Below is a small trained network, with its code and all its weights. Each question gives an input and a target symbol and asks what happens when units are switched off, that is, made to give their printed mean instead of their output.

import numpy as np


def w(rows, s, z=0):
    codes = np.array(rows[::2]) - 128.0
    scale = np.full(codes.shape[1], s)
    scale[-1] = z or s
    return codes * scale


def norm(h):
    return h / np.sqrt((h * h).mean(-1, keepdims=True) + 1e-5)


def f(y):
    return y / 2 * (1 + np.tanh(0.7978845608 * (y + 0.044715 * y**3)))


def softmax(a):
    e = np.exp(a - a.max(-1, keepdims=True))
    return e / e.sum(-1, keepdims=True)


def log_softmax(a):
    a = a - a.max(-1, keepdims=True)
    return a - np.log(np.exp(a).sum(-1, keepdims=True))


def net(x, mask):
    ids = ['ΓΘΣΦαβεζηλμξπτψω'.index(c) for c in x.split()]
    T = len(ids)
    res = E[ids] + P[:T]
    r = norm(res)
    for j in range(3):
        rows = slice(2 * j, 2 * j + 2)
        q, k, v = (r @ M[0][rows].T for M in (Q, K, V))
        z = softmax(np.where(np.tri(T) > 0, q @ k.T / 2**0.5, -1e9)) @ v
        o = O[0][rows]
        res = res + np.where(mask[j], z, o[:, -1]) @ o[:, :-1]
    y = f(norm(res) @ A[0][:, :-1].T + A[0][:, -1])
    res = res + np.where(mask[3:19], y, B[0][:, -1]) @ B[0][:, :-1]
    return log_softmax(norm(res)[-1] @ U[:, :-1].T + U[:, -1])


Q, K, V, O, A, B = {}, {}, {}, {}, {}, {}
E = w([
[148,120,105,125],'Γ',
[133,153,147,149],'Θ',
[159,125,122,125],'Σ',
[129,156,166,156],'Φ',
[155,159,104,139],'α',
[131,129,121,133],'β',
[117,90,251,156],'ε',
[136,164,134,161],'ζ',
[189,114,79,114],'η',
[158,132,75,130],'λ',
[172,168,198,162],'μ',
[159,153,138,137],'ξ',
[172,133,154,128],'π',
[134,122,124,132],'τ',
[79,119,88,145],'ψ',
[101,180,16,100],'ω',
],0.018)
P = w([
[114,173,127,95],'0',
[182,179,125,154],'1',
[153,108,114,208],'2',
[113,126,141,65],'3',
[191,253,154,125],'4',
[157,114,135,171],'5',
],0.027)
Q[0] = w([
[70,126,68,132],'h0',
[200,214,162,173],'h0',
[122,88,58,255],'h1',
[56,151,102,99],'h1',
[162,190,130,117],'h2',
[120,86,96,173],'h2',
],0.056)
K[0] = w([
[88,126,80,207],'h0',
[68,73,137,5],'h0',
[73,124,62,254],'h1',
[101,155,111,95],'h1',
[115,138,150,57],'h2',
[168,188,120,179],'h2',
],0.051)
V[0] = w([
[255,161,182,121],'h0',
[116,198,152,238],'h0',
[178,144,162,179],'h1',
[83,186,149,41],'h1',
[193,169,64,202],'h2',
[145,81,217,81],'h2',
],0.029)
O[0] = w([
[214,25,144,143,250],'h0',
[198,147,71,21,54],'h0',
[89,107,50,163,219],'h1',
[252,127,115,34,153],'h1',
[220,120,239,95,133],'h2',
[83,74,74,163,148],'h2',
],0.019,0.012)
A[0] = w([
[198,204,113,85,2],'n0',
[102,146,129,121,83],'n1',
[93,177,160,129,165],'n2',
[153,98,104,183,131],'n3',
[82,190,57,130,102],'n4',
[53,221,120,110,153],'n5',
[114,56,112,22,178],'n6',
[114,44,61,99,165],'n7',
[69,195,175,160,158],'n8',
[125,109,132,15,90],'n9',
[109,128,113,74,107],'n10',
[93,74,110,100,92],'n11',
[139,88,146,116,71],'n12',
[126,115,146,154,91],'n13',
[1,16,152,16,36],'n14',
[5,57,116,111,213],'n15',
],0.03,0.0058)
B[0] = w([
[234,104,141,94,217],'n0',
[137,144,121,107,126],'n1',
[139,118,197,99,168],'n2',
[147,163,98,189,239],'n3',
[69,194,93,162,168],'n4',
[141,192,94,18,168],'n5',
[226,155,115,118,228],'n6',
[42,101,194,75,255],'n7',
[136,112,246,180,228],'n8',
[100,47,156,85,202],'n9',
[151,93,134,158,146],'n10',
[118,117,160,92,152],'n11',
[121,158,117,135,145],'n12',
[137,113,117,162,170],'n13',
[253,126,178,103,137],'n14',
[238,107,87,92,237],'n15',
],0.062,0.013)
U = w([
[165,204,97,141,86],'Γ',
[121,135,34,129,252],'Θ',
[172,155,102,154,66],'Σ',
[158,198,104,136,107],'Φ',
[102,144,109,140,195],'α',
[135,203,129,116,131],'β',
[89,144,123,140,254],'ε',
[142,122,199,174,44],'ζ',
[111,8,107,175,51],'η',
[89,47,191,88,101],'λ',
[191,103,45,222,91],'μ',
[180,174,130,189,97],'ξ',
[159,106,118,206,112],'π',
[72,89,145,164,177],'τ',
[137,208,207,106,38],'ψ',
[227,137,144,73,177],'ω',
],0.014,0.0041)

Each question gives the input, a string of symbols that net reads in full, and the target symbol t.
The units are the heads (2 rows each of Q, K, V and O) and the neurons (one row each of A and B). Each row of codes is followed by its name. A weight is (code - 128) times the scale printed after its matrix; where a second scale follows, it is the last column's (O, A, B and U).
mask holds one flag per unit, heads first, then neurons. A switched-off unit (its flag False) gives its mean, the last column of its rows in O or B, instead of its output. The means were averaged over made-up inputs and are rounded, as every weight is.
A unit's drop is (log p(t) with every unit on - log p(t) with that unit switched off) / (log p(t) with every unit on - log p(t) with every unit switched off).
The circuit of an input: a set's keep is (log p(t) with only the set's units on - log p(t) with every unit switched off) / (log p(t) with every unit on - log p(t) with every unit switched off). Starting from the 12 units with the biggest drops (on a tie, the unit counted first), units are removed one at a time, each time the one whose removal leaves the highest keep (on an exact tie, the one counted first), for as long as the keep stays at least 0.8.
units of the circuit, in order: the units of the circuit, biggest drop first
unit that matters most: the unit with the biggest drop
top k neurons: the k neurons with the biggest drops, biggest first
which heads matter: for each layer, one digit per head in row order, 1 if its drop is at least 0.15 and else 0, layers parted by /
drop of u: that unit's drop, to one decimal
input μ ζ Γ, target μ: top 2 neurons	n7, n8
input ε Σ ζ μ λ, target λ: which heads matter	111
input ψ ζ η, target ψ: top neuron	n5
input ζ ζ η π ε, target η: which heads matter	111
input ε Σ ζ ω π, target ψ: which heads matter	100
input ψ μ Σ, target ψ: units of the circuit, in order	h0, n8, n5, h1
input ζ ω Σ ψ Σ λ, target ψ: units of the circuit, in order	h0, n5, n8
input Θ Σ ζ μ Γ, target λ: units of the circuit, in order	n7, h2
input ζ μ η ε π, target Θ: units of the circuit, in order	h2, n15, n4, n7
input Σ Σ Θ μ Σ, target λ: units of the circuit, in order	n7, h2
input Σ Φ τ Σ α, target μ: which heads matter	101
input Σ Γ ζ ξ Θ, target τ: which heads matter	111
input ζ ε ε Σ Φ, target μ: which heads matter	101
input μ ζ ζ ε η, target Θ: unit that matters most	h2
input π Γ ζ π λ, target η: units of the circuit, in order	h2, h0
input ψ ζ μ, target ψ: units of the circuit, in order	h0, h1, n5, n8
input Σ Γ η ε Σ ψ, target ψ: units of the circuit, in order	h1, h0, h2, n15
input ζ π μ ψ μ Θ, target ψ: units of the circuit, in order	h0, n5, n8
input Σ ψ Σ ε ξ, target Θ: which heads matter	001
input ζ ε Σ ζ, target λ: units of the circuit, in order	n7
input ε ε ε Γ ε μ, target μ: top 3 neurons	n15, n7, n5
input ξ α ζ μ η, target λ: top 3 neurons	n7, n15, n0
input α ζ π ζ, target λ: top 2 neurons	n7, n15
input μ ζ Σ, target μ: top 2 neurons	n7, n8
input ζ ξ λ ψ τ ζ, target ψ: drop of n14	0.0
input ξ ζ Θ ψ Σ λ, target ψ: drop of n5	0.3
input Σ ζ ζ Σ ζ μ, target μ: drop of n7	0.1
input Γ ζ ζ Σ η, target μ: drop of h0	1.5
